Below are the code and all the weights of a small trained network. Each question names an input and a target symbol and asks about switching units off, where a switched-off unit gives its printed mean instead of its output.

import numpy as np


def w(rows, s, z=0):
    codes = np.array(rows[::2]) - 128.0
    scale = np.full(codes.shape[1], s)
    scale[-1] = z or s
    return codes * scale


def f(y):
    return y / 2 * (1 + np.tanh(0.7978845608 * (y + 0.044715 * y**3)))


def softmax(a):
    e = np.exp(a - a.max(-1, keepdims=True))
    return e / e.sum(-1, keepdims=True)


def log_softmax(a):
    a = a - a.max(-1, keepdims=True)
    return a - np.log(np.exp(a).sum(-1, keepdims=True))


def net(x, mask):
    ids = ['αβδμξω'.index(c) for c in x.split()]
    T = len(ids)
    res = E[ids] + P[:T]
    r = res
    for j in range(3):
        rows = slice(2 * j, 2 * j + 2)
        q, k, v = (r @ M[0][rows].T for M in (Q, K, V))
        z = softmax(np.where(np.tri(T) > 0, q @ k.T / 2**0.5, -1e9)) @ v
        o = O[0][rows]
        res = res + np.where(mask[j], z, o[:, -1]) @ o[:, :-1]
    y = f(res @ A[0][:, :-1].T + A[0][:, -1])
    res = res + np.where(mask[3:27], y, B[0][:, -1]) @ B[0][:, :-1]
    return log_softmax(res[-1] @ U[:, :-1].T + U[:, -1])


Q, K, V, O, A, B = {}, {}, {}, {}, {}, {}
E = w([
[109,63,143,248],'α',
[126,67,140,246],'β',
[104,74,133,246],'δ',
[210,193,80,127],'μ',
[253,204,93,105],'ξ',
[206,47,222,99],'ω',
],0.011)
P = w([
[205,2,41,141],'0',
[174,60,70,156],'1',
[169,95,102,164],'2',
[153,128,127,175],'3',
[131,159,147,176],'4',
[110,184,167,173],'5',
[93,207,188,175],'6',
[65,234,205,178],'7',
[50,239,240,184],'8',
[205,203,167,183],'9',
],0.009)
Q[0] = w([
[119,106,56,105],'head 0',
[90,118,33,142],'head 0',
[164,150,154,251],'head 1',
[201,187,136,171],'head 1',
[123,112,144,126],'head 2',
[203,153,100,150],'head 2',
],0.016)
K[0] = w([
[161,88,146,76],'head 0',
[205,9,105,107],'head 0',
[100,179,181,90],'head 1',
[52,159,225,128],'head 1',
[114,101,97,136],'head 2',
[144,195,89,112],'head 2',
],0.012)
V[0] = w([
[183,90,80,65],'head 0',
[102,9,81,120],'head 0',
[99,27,246,195],'head 1',
[40,176,16,253],'head 1',
[108,122,255,114],'head 2',
[87,48,114,174],'head 2',
],0.0069)
O[0] = w([
[124,163,166,141,125],'head 0',
[84,154,140,112,123],'head 0',
[48,117,141,39,252],'head 1',
[145,99,8,131,119],'head 1',
[166,128,127,124,2],'head 2',
[119,110,136,174,127],'head 2',
],0.013,0.0037)
A[0] = w([
[43,174,125,96,218],'neuron 0',
[145,127,72,101,97],'neuron 1',
[134,141,142,136,64],'neuron 2',
[150,84,118,146,115],'neuron 3',
[144,116,195,118,188],'neuron 4',
[83,96,147,211,156],'neuron 5',
[108,124,123,94,99],'neuron 6',
[118,197,160,179,178],'neuron 7',
[80,122,26,154,183],'neuron 8',
[33,245,141,126,233],'neuron 9',
[123,126,155,92,180],'neuron 10',
[115,121,88,113,98],'neuron 11',
[134,80,156,206,209],'neuron 12',
[98,41,149,101,142],'neuron 13',
[109,55,133,142,178],'neuron 14',
[71,131,90,61,248],'neuron 15',
[174,68,98,47,76],'neuron 16',
[159,117,113,83,117],'neuron 17',
[64,105,140,101,87],'neuron 18',
[96,132,191,89,3],'neuron 19',
[148,176,139,96,153],'neuron 20',
[98,129,147,183,152],'neuron 21',
[172,111,123,133,100],'neuron 22',
[171,93,107,113,145],'neuron 23',
],0.011,0.0035)
B[0] = w([
[99,2,120,70,217],'neuron 0',
[104,174,142,209,150],'neuron 1',
[168,112,119,114,121],'neuron 2',
[87,141,160,53,141],'neuron 3',
[88,145,146,201,232],'neuron 4',
[226,198,179,94,237],'neuron 5',
[102,96,130,142,127],'neuron 6',
[161,81,233,81,212],'neuron 7',
[195,132,79,190,255],'neuron 8',
[86,36,195,159,245],'neuron 9',
[63,143,127,150,183],'neuron 10',
[149,97,146,168,133],'neuron 11',
[140,174,153,121,237],'neuron 12',
[100,160,82,62,219],'neuron 13',
[96,189,101,81,200],'neuron 14',
[125,28,90,131,190],'neuron 15',
[71,183,227,166,130],'neuron 16',
[113,155,170,151,129],'neuron 17',
[122,129,96,59,186],'neuron 18',
[205,118,37,186,219],'neuron 19',
[123,162,160,101,175],'neuron 20',
[198,169,183,131,188],'neuron 21',
[103,129,144,105,136],'neuron 22',
[75,169,177,115,142],'neuron 23',
],0.0056,0.0058)
U = w([
[119,114,88,97,24],'α',
[61,121,65,166,172],'β',
[110,55,71,140,38],'δ',
[170,130,118,255,175],'μ',
[169,236,141,153,250],'ξ',
[96,91,218,118,131],'ω',
],0.0071,0.0017)

Each question gives the input, a string of symbols that net reads in full, and the target symbol t.
The units are the heads (2 rows each of Q, K, V and O) and the neurons (one row each of A and B). Each row of codes is followed by its name. A weight is (code - 128) times the scale printed after its matrix; where a second scale follows, it is the last column's (O, A, B and U).
mask holds one flag per unit, heads first, then neurons. A switched-off unit (its flag False) gives its mean, the last column of its rows in O or B, instead of its output. The means were averaged over made-up inputs and are rounded, as every weight is.
A unit's drop is (log p(t) with every unit on - log p(t) with that unit switched off) / (log p(t) with every unit on - log p(t) with every unit switched off).
The circuit of an input: a set's keep is (log p(t) with only the set's units on - log p(t) with every unit switched off) / (log p(t) with every unit on - log p(t) with every unit switched off). Starting from the 12 units with the biggest drops (on a tie, the unit counted first), units are removed one at a time, each time the one whose removal leaves the highest keep (on an exact tie, the one counted first), for as long as the keep stays at least 0.8.
circuit, biggest first: the units of the circuit, biggest drop first
k most important neurons: the k neurons with the biggest drops, biggest first
which heads matter: for each layer, one digit per head in row order, 1 if its drop is at least 0.15 and else 0, layers parted by /
drop of u: that unit's drop, to one decimal
input α μ ξ β μ ω α, target ω: circuit, biggest first	[head 1; neuron 9]
input δ μ ω α α δ α, target δ: which heads matter	010
input δ δ μ β μ ξ ω β, target ω: which heads matter	010
input β δ μ β β ω μ μ ω β, target ω: circuit, biggest first	[head 1]
input δ ω μ ξ μ α ξ μ, target μ: which heads matter	010
input ξ μ ω ξ ω ξ δ μ μ, target μ: which heads matter	110
input μ α δ α δ, target δ: circuit, biggest first	[head 1; neuron 15]
input μ α μ ω ξ, target ω: circuit, biggest first	[head 1; neuron 9]
input ξ δ μ ξ μ β, target ξ: which heads matter	010
input μ μ ω, target ξ: 2 most important neurons	[neuron 9; neuron 0]
input μ μ μ β, target ξ: drop of head 1	0.2
input ω δ μ β δ μ β μ α, target ξ: drop of neuron 19	0.1
input ω ξ δ μ ω μ, target ω: drop of neuron 7	0.1
input ξ μ μ δ, target ξ: drop of neuron 9	0.1
input μ ω μ μ ω μ μ μ ω α, target ω: circuit, biggest first	[head 1]
